B =
-55  -15   -1  -39
-47  -29  -29  -16
-33   -8  -57   -4
 -3  -43  -39   31
 -3   54  -20  -27
-40   -1  -48  -22
-40    6   17  -45
 19  -29   54    7
-11   27  -57   -4
 11   47  -48    2
 11  -36  -39   42
 55   20   26   31
 26    6   63    2
The smallest entry in the last row is 2
Give the largest entry in the first row.
A: -1
Give the 5th entry in reading order.
A: -47
Give the smallest entry in the first column.
A: -55
Give the entry just right of 27.
A: -57
The smallest entry in the last column -> -45
Give the entry directly below 42.
A: 31
Give the second entry in reading order.
A: -15
Give the top-right entry.
A: -39
Give the largest entry in the last column.
A: 42
The bottom-left entry: 26
Give the largest entry in the first column.
A: 55
Give the entry directly above the largest entry.
A: 26
Give the third entry on the diagonal from the top-right corner.
A: -8
Give the entry just left of -20.
A: 54
The entry directly above 19 -> -40

[[1564, 9322, 9036, 8982, 1928, 9336, 1696, 9377, 1731, 9030],
 [1615, 9481, 2165, 9239, 1414, 9233, 1302, 9008, 9411, 9472],
 [9414, 1606, 8709, 1701, 9288, 1356, 9240, 1762, 1746, 1792],
 [1562, 9566, 2145, 9319, 1318, 9344, 1735, 9295, 8942, 9597],
 [9135, 1728, 8946, 1419, 9171, 1367, 9198, 1315, 1935, 2070],
 [1873, 9524, 2303, 9331, 1472, 9298, 1410, 9432, 9039, 9243],
 [1443, 9002, 1553, 9620, 1695, 9037, 1386, 9252, 9287, 9366],
 [2004, 9323, 2118, 9236, 1772, 9305, 1498, 9097, 8972, 8915],
 [9512, 1755, 8615, 1705, 9112, 1254, 9059, 1672, 2016, 1363],
 [9234, 1653, 8838, 1457, 9138, 1720, 9234, 1716, 1637, 1947],
 [1557, 9152, 2219, 9336, 1608, 9125, 1417, 9002, 8842, 8942],
 [1943, 9211, 1696, 9017, 1783, 8936, 1624, 9015, 9450, 9187],
 [9452, 1377, 8771, 1594, 9232, 1443, 9285, 1670, 1866, 1540]]
Report the 5th entry from the end, reading row by row.
Answer: 1443
Report the entry in the bottom-right corner.
Answer: 1540
Report the entry just right of the smallest entry.
Answer: 9059
The fourth entry in reading order is 8982
Report the entry directly below 2118.
Answer: 8615
The smallest entry in the last column -> 1363
The 2nd entry from the end, reading row by row -> 1866
Report the 1st entry on the main diagonal.
Answer: 1564
Report the entry just right of 1562.
Answer: 9566
The entry just left of the smallest entry -> 9112
The entry in the top-right corner: 9030
The entry directly below 1943 is 9452
Report the entry just left of 8842.
Answer: 9002
The 3rd entry from the end, reading row by row is 1670
Report the third entry, reading row by row.
Answer: 9036
Report the entry just left of 9366.
Answer: 9287
Report the second entry, reading row by row.
Answer: 9322
The entry just right of 1472: 9298
Report the entry just right of the largest entry.
Answer: 1695
The bottom entry of the column that holds the largest entry is 1594
Report the fifth entry, reading row by row.
Answer: 1928
The largest entry in the last column -> 9597
The entry just right of 9566: 2145
Report the smallest entry in the last row.
Answer: 1377
The minimum -> 1254
The entry directly below 1735 -> 9198
The maximum is 9620
The largest entry in the first column is 9512
The third entry on the main diagonal: 8709
Report the entry directly below the smallest entry.
Answer: 1720
